Here is a tiny trained network, its code and every weight. The questions are about switching its units off for an input and a target symbol, where a switched-off unit gives its printed mean instead of its output.

import numpy as np


def w(rows, s, z=0):
    codes = np.array(rows[::2]) - 128.0
    scale = np.full(codes.shape[1], s)
    scale[-1] = z or s
    return codes * scale


def norm(h):
    return h / np.sqrt((h * h).mean(-1, keepdims=True) + 1e-5)


def f(y):
    return np.maximum(y, 0)


def softmax(a):
    e = np.exp(a - a.max(-1, keepdims=True))
    return e / e.sum(-1, keepdims=True)


def log_softmax(a):
    a = a - a.max(-1, keepdims=True)
    return a - np.log(np.exp(a).sum(-1, keepdims=True))


def net(x, mask):
    ids = ['Λβγζξσ'.index(c) for c in x.split()]
    T = len(ids)
    res = E[ids] + P[:T]
    u = 0
    for l in range(2):
        r = norm(res)
        for j in range(3):
            rows = slice(2 * j, 2 * j + 2)
            q, k, v = (r @ M[l][rows].T for M in (Q, K, V))
            z = softmax(np.where(np.tri(T) > 0, q @ k.T / 2**0.5, -1e9)) @ v
            o = O[l][rows]
            res = res + np.where(mask[u + j], z, o[:, -1]) @ o[:, :-1]
        u += 3
        y = f(norm(res) @ A[l][:, :-1].T + A[l][:, -1])
        res = res + np.where(mask[u : u + 8], y, B[l][:, -1]) @ B[l][:, :-1]
        u += 8
    return log_softmax(norm(res)[-1] @ U[:, :-1].T + U[:, -1])


Q, K, V, O, A, B = {}, {}, {}, {}, {}, {}
E = w([
[143,148,2],'Λ',
[133,151,147],'β',
[111,159,54],'γ',
[130,75,102],'ζ',
[129,149,141],'ξ',
[97,123,151],'σ',
],0.009)
P = w([
[117,116,118],'0',
[96,124,124],'1',
[112,125,116],'2',
[123,124,107],'3',
[140,119,129],'4',
[145,132,110],'5',
[153,111,126],'6',
[159,109,124],'7',
[165,110,120],'8',
[171,111,119],'9',
[177,92,67],'10',
[193,194,254],'11',
],0.0031)
Q[0] = w([
[145,204,81],'0.h0',
[88,99,247],'0.h0',
[136,59,72],'0.h1',
[50,124,128],'0.h1',
[193,222,107],'0.h2',
[254,178,225],'0.h2',
],0.0067)
K[0] = w([
[194,221,38],'0.h0',
[108,85,167],'0.h0',
[189,163,53],'0.h1',
[3,74,116],'0.h1',
[193,155,97],'0.h2',
[237,65,65],'0.h2',
],0.0051)
V[0] = w([
[181,183,22],'0.h0',
[195,67,121],'0.h0',
[186,160,155],'0.h1',
[123,13,14],'0.h1',
[252,183,80],'0.h2',
[159,25,105],'0.h2',
],0.0032)
O[0] = w([
[78,80,192,98],'0.h0',
[55,162,159,77],'0.h0',
[28,111,60,73],'0.h1',
[102,198,164,161],'0.h1',
[70,127,181,6],'0.h2',
[159,3,42,105],'0.h2',
],0.0027,0.0019)
A[0] = w([
[117,173,135,73],'0.n0',
[26,110,194,210],'0.n1',
[127,77,152,198],'0.n2',
[218,137,118,250],'0.n3',
[121,213,83,64],'0.n4',
[115,85,41,184],'0.n5',
[157,111,160,88],'0.n6',
[66,172,3,17],'0.n7',
],0.0046,0.0013)
B[0] = w([
[197,131,93,147],'0.n0',
[148,209,124,216],'0.n1',
[154,186,92,188],'0.n2',
[42,149,111,245],'0.n3',
[196,101,71,188],'0.n4',
[133,189,155,254],'0.n5',
[142,74,44,153],'0.n6',
[254,89,81,223],'0.n7',
],0.0034,0.0025)
Q[1] = w([
[147,2,115],'1.h0',
[221,253,57],'1.h0',
[224,81,83],'1.h1',
[172,104,188],'1.h1',
[101,123,210],'1.h2',
[134,192,156],'1.h2',
],0.0063)
K[1] = w([
[127,67,139],'1.h0',
[127,255,245],'1.h0',
[200,152,63],'1.h1',
[133,74,77],'1.h1',
[73,150,130],'1.h2',
[88,95,58],'1.h2',
],0.009)
V[1] = w([
[109,37,85],'1.h0',
[116,4,110],'1.h0',
[122,67,161],'1.h1',
[169,105,181],'1.h1',
[100,109,94],'1.h2',
[214,53,162],'1.h2',
],0.0044)
O[1] = w([
[174,253,94,43],'1.h0',
[51,157,117,3],'1.h0',
[173,138,193,63],'1.h1',
[122,166,110,89],'1.h1',
[96,21,138,136],'1.h2',
[125,127,79,89],'1.h2',
],0.0034,0.0048)
A[1] = w([
[166,149,45,233],'1.n0',
[128,103,2,251],'1.n1',
[75,99,124,41],'1.n2',
[58,113,204,139],'1.n3',
[41,119,105,63],'1.n4',
[184,76,194,49],'1.n5',
[151,180,171,98],'1.n6',
[84,75,163,2],'1.n7',
],0.0061,0.0016)
B[1] = w([
[53,176,147,210],'1.n0',
[105,117,224,254],'1.n1',
[254,38,97,133],'1.n2',
[109,77,75,148],'1.n3',
[183,105,44,135],'1.n4',
[116,189,99,187],'1.n5',
[126,49,84,134],'1.n6',
[129,217,55,144],'1.n7',
],0.0035,0.006)
U = w([
[93,178,49,255],'Λ',
[218,218,90,55],'β',
[249,99,155,49],'γ',
[119,35,215,229],'ζ',
[89,179,190,63],'ξ',
[2,137,153,24],'σ',
],0.0091,0.0028)

Each question gives the input, a string of symbols that net reads in full, and the target symbol t.
The units are the heads (2 rows each of Q, K, V and O) and the neurons (one row each of A and B). Each row of codes is followed by its name. A weight is (code - 128) times the scale printed after its matrix; where a second scale follows, it is the last column's (O, A, B and U).
mask holds one flag per unit, layer by layer, with each layer's heads first. A switched-off unit (its flag False) gives its mean, the last column of its rows in O or B, instead of its output. The means were averaged over made-up inputs and are rounded, as every weight is.
A unit's drop is (log p(t) with every unit on - log p(t) with that unit switched off) / (log p(t) with every unit on - log p(t) with every unit switched off).
The circuit of an input: a set's keep is (log p(t) with only the set's units on - log p(t) with every unit switched off) / (log p(t) with every unit on - log p(t) with every unit switched off). Starting from the 12 units with the biggest drops (on a tie, the unit counted first), units are removed one at a time, each time the one whose removal leaves the highest keep (on an exact tie, the one counted first), for as long as the keep stays at least 0.8.
units of the circuit, in order: the units of the circuit, biggest drop first
top k neurons: the k neurons with the biggest drops, biggest first
k most important neurons of layer l: the k neurons of layer l with the biggest drops, biggest first
which heads matter: for each layer, one digit per head in row order, 1 if its drop is at least 0.15 and else 0, layers parted by /
input σ γ Λ Λ σ ζ ξ γ σ ξ σ γ, target γ: top 3 neurons	0.n7, 0.n4, 1.n5
input ξ ξ ζ γ ζ ζ β, target ζ: which heads matter	011 / 000
input Λ ζ σ, target Λ: top neuron	1.n1
input ζ γ ζ ζ γ γ σ Λ Λ β, target Λ: which heads matter	101 / 001
input ζ σ σ Λ σ, target γ: units of the circuit, in order	1.n0, 1.h0, 1.n1, 0.n1
input σ Λ σ ζ Λ Λ σ σ ξ, target Λ: units of the circuit, in order	1.n1, 0.n7, 0.n3
input ξ ζ σ Λ ξ γ σ γ ζ σ ζ γ, target γ: top 4 neurons	0.n7, 0.n4, 0.n1, 1.n5
input ζ σ ζ σ, target β: units of the circuit, in order	1.n1, 0.n1, 1.n0
input σ σ ζ ζ β, target ζ: top 2 neurons	0.n5, 1.n0
input σ ζ γ Λ β, target Λ: which heads matter	101 / 000
input σ σ γ ξ, target γ: which heads matter	011 / 100
input ζ γ β, target γ: top 4 neurons	1.n0, 1.n1, 0.n0, 1.n5
input γ ζ ζ, target σ: which heads matter	000 / 100
input σ γ β, target γ: top 4 neurons	1.n0, 1.n1, 0.n0, 0.n4
input Λ σ γ Λ σ σ Λ ξ, target Λ: 2 most important neurons of layer 0	0.n7, 0.n4
input σ β γ ξ, target γ: which heads matter	011 / 101
input σ γ ζ γ ζ σ, target β: top 2 neurons	1.n1, 1.n5
input σ ξ ξ β β Λ σ ζ ζ ζ σ, target γ: 3 most important neurons of layer 0	0.n3, 0.n7, 0.n5
input σ ξ β, target β: top 3 neurons	1.n1, 0.n7, 1.n5
input γ γ ζ σ, target Λ: most important neuron of layer 1	1.n1
input σ ξ ζ σ σ ζ σ ξ, target ζ: top 2 neurons	0.n3, 1.n0
